Below is a small trained network, with its code and all its weights. Each question gives an input and a class and asks what happens when units are switched off, that is, made to give their printed mean instead of their output.

import numpy as np


def w(rows, s, z=0):
    codes = np.array(rows[::2]) - 128.0
    scale = np.full(codes.shape[1], s)
    scale[-1] = z or s
    return codes * scale


def norm(h):
    return h / np.sqrt((h * h).mean(-1, keepdims=True) + 1e-5)


def f(y):
    return np.maximum(y, 0)


def log_softmax(a):
    a = a - a.max(-1, keepdims=True)
    return a - np.log(np.exp(a).sum(-1, keepdims=True))


def net(x, mask):
    res = np.array(x, float).reshape(1, 5) / 4 @ E
    u = 0
    for l in range(3):
        y = f(norm(res) @ A[l][:, :-1].T + A[l][:, -1])
        res = res + np.where(mask[u : u + 12], y, B[l][:, -1]) @ B[l][:, :-1]
        u += 12
    return log_softmax(norm(res)[-1] @ U[:, :-1].T + U[:, -1])


A, B = {}, {}
E = w([
[65,193,97,127,110,129,112,100,224,151,110],'x0',
[91,118,49,87,71,107,119,112,89,166,75],'x1',
[118,164,161,117,117,148,9,127,87,131,143],'x2',
[123,120,120,123,95,141,140,150,145,128,163],'x3',
[129,144,121,135,125,126,136,139,118,128,132],'x4',
],0.011)
A[0] = w([
[135,173,139,104,106,119,51,130,146,130,149,19],'0.n1',
[97,82,106,121,91,135,138,134,54,138,102,144],'0.n2',
[124,164,98,153,126,139,137,120,202,120,87,66],'0.n3',
[116,148,155,135,124,126,136,126,147,121,131,36],'0.n4',
[161,120,213,153,179,134,148,148,113,113,185,253],'0.n5',
[100,110,146,142,119,131,135,139,151,139,154,84],'0.n6',
[131,141,132,124,99,143,12,136,89,114,155,94],'0.n7',
[110,205,185,146,145,127,137,121,213,116,135,93],'0.n8',
[116,153,191,140,128,131,23,158,116,133,171,8],'0.n9',
[135,154,129,137,118,117,155,143,127,119,149,126],'0.n10',
[111,163,56,122,128,129,98,129,182,143,96,2],'0.n11',
[160,152,183,140,144,127,161,113,165,101,144,133],'0.n12',
],0.011,0.0021)
B[0] = w([
[106,73,104,200,147,185,83,93,116,107,62,206],'0.n1',
[179,97,93,115,165,128,100,116,129,148,136,213],'0.n2',
[127,148,161,60,130,109,152,108,117,144,203,202],'0.n3',
[111,150,110,146,155,120,133,109,147,147,128,146],'0.n4',
[56,138,145,128,56,151,193,94,115,136,120,250],'0.n5',
[136,172,138,148,183,108,141,112,95,125,89,148],'0.n6',
[114,197,155,124,118,76,109,166,87,249,187,255],'0.n7',
[188,140,97,106,206,162,98,166,141,162,131,229],'0.n8',
[215,184,111,87,129,127,145,40,111,17,96,243],'0.n9',
[142,82,190,117,162,118,107,76,140,129,91,150],'0.n10',
[66,119,147,147,52,140,154,124,166,92,106,208],'0.n11',
[81,111,135,165,114,103,94,190,141,167,161,199],'0.n12',
],0.014,0.0092)
A[1] = w([
[227,46,64,138,150,135,125,108,154,42,95,2],'1.n1',
[155,144,146,155,120,108,123,56,100,83,133,68],'1.n2',
[138,112,101,145,216,115,158,232,168,176,108,90],'1.n3',
[103,113,79,89,170,130,73,147,135,180,111,91],'1.n4',
[95,168,186,112,77,112,12,182,70,129,127,200],'1.n5',
[201,58,76,92,174,93,84,158,82,153,172,75],'1.n6',
[132,141,113,100,78,81,135,128,191,33,92,46],'1.n7',
[200,160,139,143,194,109,90,158,187,133,181,76],'1.n8',
[108,121,124,130,130,176,157,162,162,115,110,154],'1.n9',
[52,75,165,184,193,114,127,161,134,149,145,126],'1.n10',
[130,197,131,104,113,112,33,141,124,87,163,53],'1.n11',
[109,146,84,234,135,161,55,135,162,86,64,105],'1.n12',
],0.011,0.0018)
B[1] = w([
[131,31,139,114,163,244,226,76,142,144,171,179],'1.n1',
[159,182,150,149,112,147,227,156,158,136,214,196],'1.n2',
[55,128,178,81,117,181,136,107,117,130,238,196],'1.n3',
[118,193,213,130,96,144,183,135,86,110,162,204],'1.n4',
[84,83,194,93,75,138,51,71,150,129,179,254],'1.n5',
[130,72,51,166,195,67,120,165,132,63,159,234],'1.n6',
[176,129,122,112,129,85,166,40,133,163,135,154],'1.n7',
[74,195,110,174,243,127,93,168,112,150,127,205],'1.n8',
[155,93,134,80,136,77,109,150,84,148,112,168],'1.n9',
[90,114,166,115,113,110,96,179,132,106,77,180],'1.n10',
[140,26,118,149,136,138,158,148,152,118,72,233],'1.n11',
[82,90,24,173,72,160,93,74,131,101,107,173],'1.n12',
],0.012,0.0081)
A[2] = w([
[225,202,113,30,99,65,184,113,164,82,81,96],'2.n1',
[197,83,189,134,35,172,164,114,103,165,30,141],'2.n2',
[169,134,148,115,239,128,132,138,55,236,105,72],'2.n3',
[140,62,233,142,100,96,90,182,81,103,176,96],'2.n4',
[155,134,191,95,44,164,173,155,111,207,66,84],'2.n5',
[197,100,139,104,168,93,35,187,100,210,131,32],'2.n6',
[196,96,71,138,200,95,210,166,151,119,128,132],'2.n7',
[120,112,144,129,99,71,248,175,146,193,28,76],'2.n8',
[113,94,171,140,93,210,217,77,142,89,94,155],'2.n9',
[62,33,126,172,123,119,194,203,137,41,61,114],'2.n10',
[186,145,158,88,96,104,53,96,115,149,121,123],'2.n11',
[212,165,67,185,219,222,58,139,138,67,59,4],'2.n12',
],0.011,0.0026)
B[2] = w([
[167,112,153,128,104,65,171,111,124,168,121,173],'2.n1',
[68,158,168,108,145,145,128,145,181,137,128,206],'2.n2',
[93,91,145,99,71,125,123,155,158,122,141,193],'2.n3',
[182,172,87,155,149,103,107,115,127,128,117,229],'2.n4',
[149,135,166,171,133,152,130,96,128,77,80,209],'2.n5',
[175,112,93,135,144,61,84,183,118,123,155,171],'2.n6',
[105,99,169,131,71,198,170,120,142,154,141,190],'2.n7',
[160,171,75,88,180,79,98,145,158,126,81,205],'2.n8',
[142,102,106,140,124,93,89,162,84,136,157,254],'2.n9',
[135,106,135,123,151,187,144,147,118,63,25,211],'2.n10',
[93,81,90,140,146,134,176,194,134,108,121,202],'2.n11',
[254,185,41,110,151,207,132,49,134,184,95,185],'2.n12',
],0.019,0.0088)
U = w([
[128,149,174,141,177,111,133,183,123,63,5,74],'0',
[143,205,224,190,81,108,138,100,70,104,168,137],'1',
[24,165,193,88,192,153,132,185,182,172,186,44],'2',
[179,183,78,141,153,213,102,65,140,170,132,132],'3',
[132,17,113,121,146,199,188,152,122,120,134,253],'4',
[173,76,72,161,116,43,59,165,79,131,200,75],'5',
[142,119,117,76,100,14,165,92,180,182,81,162],'6',
[15,104,127,140,37,135,54,75,162,142,123,188],'7',
],0.013,0.0012)

Each question gives the input, the list of numbers given to net, and the class t.
The units are the neurons (one row each of A and B). Each row of codes is followed by its name. A weight is (code - 128) times the scale printed after its matrix; where a second scale follows, it is the last column's (A, B and U).
mask holds one flag per neuron, layer by layer. A switched-off neuron (its flag False) gives its mean, the last column of its row in B, instead of its output. The means were averaged over made-up inputs and are rounded, as every weight is.
A unit's drop is (log p(t) with every unit on - log p(t) with that unit switched off) / (log p(t) with every unit on - log p(t) with every unit switched off).
The circuit of an input: a set's keep is (log p(t) with only the set's units on - log p(t) with every unit switched off) / (log p(t) with every unit on - log p(t) with every unit switched off). Starting from the 12 units with the biggest drops (on a tie, the unit counted first), units are removed one at a time, each time the one whose removal leaves the highest keep (on an exact tie, the one counted first), for as long as the keep stays at least 0.8.
circuit, biggest first: the units of the circuit, biggest drop first
most important unit: the unit with the biggest drop
top k neurons: the k neurons with the biggest drops, biggest first
k most important neurons of layer l: the k neurons of layer l with the biggest drops, biggest first
drop when u is switched off: that unit's drop, to one decimal
input [1,-6,0,-1,5], class 2: circuit, biggest first -> (0.n8 0.n12 0.n5)
input [3,1,2,1,2], class 7: circuit, biggest first -> (0.n11)
input [-5,0,7,-7,-4], class 1: circuit, biggest first -> (0.n8 1.n2)
input [2,6,0,-1,0], class 6: top 2 neurons -> (0.n7 0.n1)
input [1,4,-5,3,3], class 6: 2 most important neurons of layer 0 -> (0.n8 0.n1)
input [1,-6,-3,-3,5], class 2: top 2 neurons -> (0.n8 1.n3)
input [0,-8,4,5,-2], class 1: circuit, biggest first -> (0.n5 0.n9)
input [-1,0,5,7,-3], class 1: circuit, biggest first -> (0.n7 0.n9)
input [1,7,0,-3,8], class 6: top 4 neurons -> (0.n8 0.n11 0.n1 0.n12)
input [2,-8,1,-5,0], class 3: top 3 neurons -> (0.n9 0.n8 0.n7)
input [-7,0,1,6,8], class 1: top 2 neurons -> (0.n5 0.n8)
input [-1,8,2,-4,-4], class 5: 2 most important neurons of layer 0 -> (0.n2 0.n5)
input [3,-7,4,3,-5], class 3: 2 most important neurons of layer 0 -> (0.n9 0.n8)
input [3,2,5,1,-3], class 7: most important unit -> 0.n7
input [0,8,-1,-1,-7], class 4: 2 most important neurons of layer 0 -> (0.n2 0.n7)
input [0,-4,-5,2,4], class 0: top 2 neurons -> (0.n5 1.n10)
input [-7,0,-5,-8,-1], class 0: top 3 neurons -> (0.n9 0.n5 0.n8)
input [5,5,1,-8,-8], class 7: top 2 neurons -> (0.n9 0.n11)
input [-7,-1,-5,0,2], class 0: top 2 neurons -> (0.n9 0.n5)
input [-8,-5,6,-4,7], class 1: circuit, biggest first -> (0.n5)
input [0,0,-5,-7,3], class 0: top 2 neurons -> (1.n10 0.n8)
input [-4,-8,-1,3,-1], class 0: top 2 neurons -> (0.n5 0.n7)
input [-1,4,6,-4,-5], class 5: drop when 0.n7 is switched off -> 2.8
input [-7,-2,2,8,7], class 1: drop when 0.n5 is switched off -> 0.8
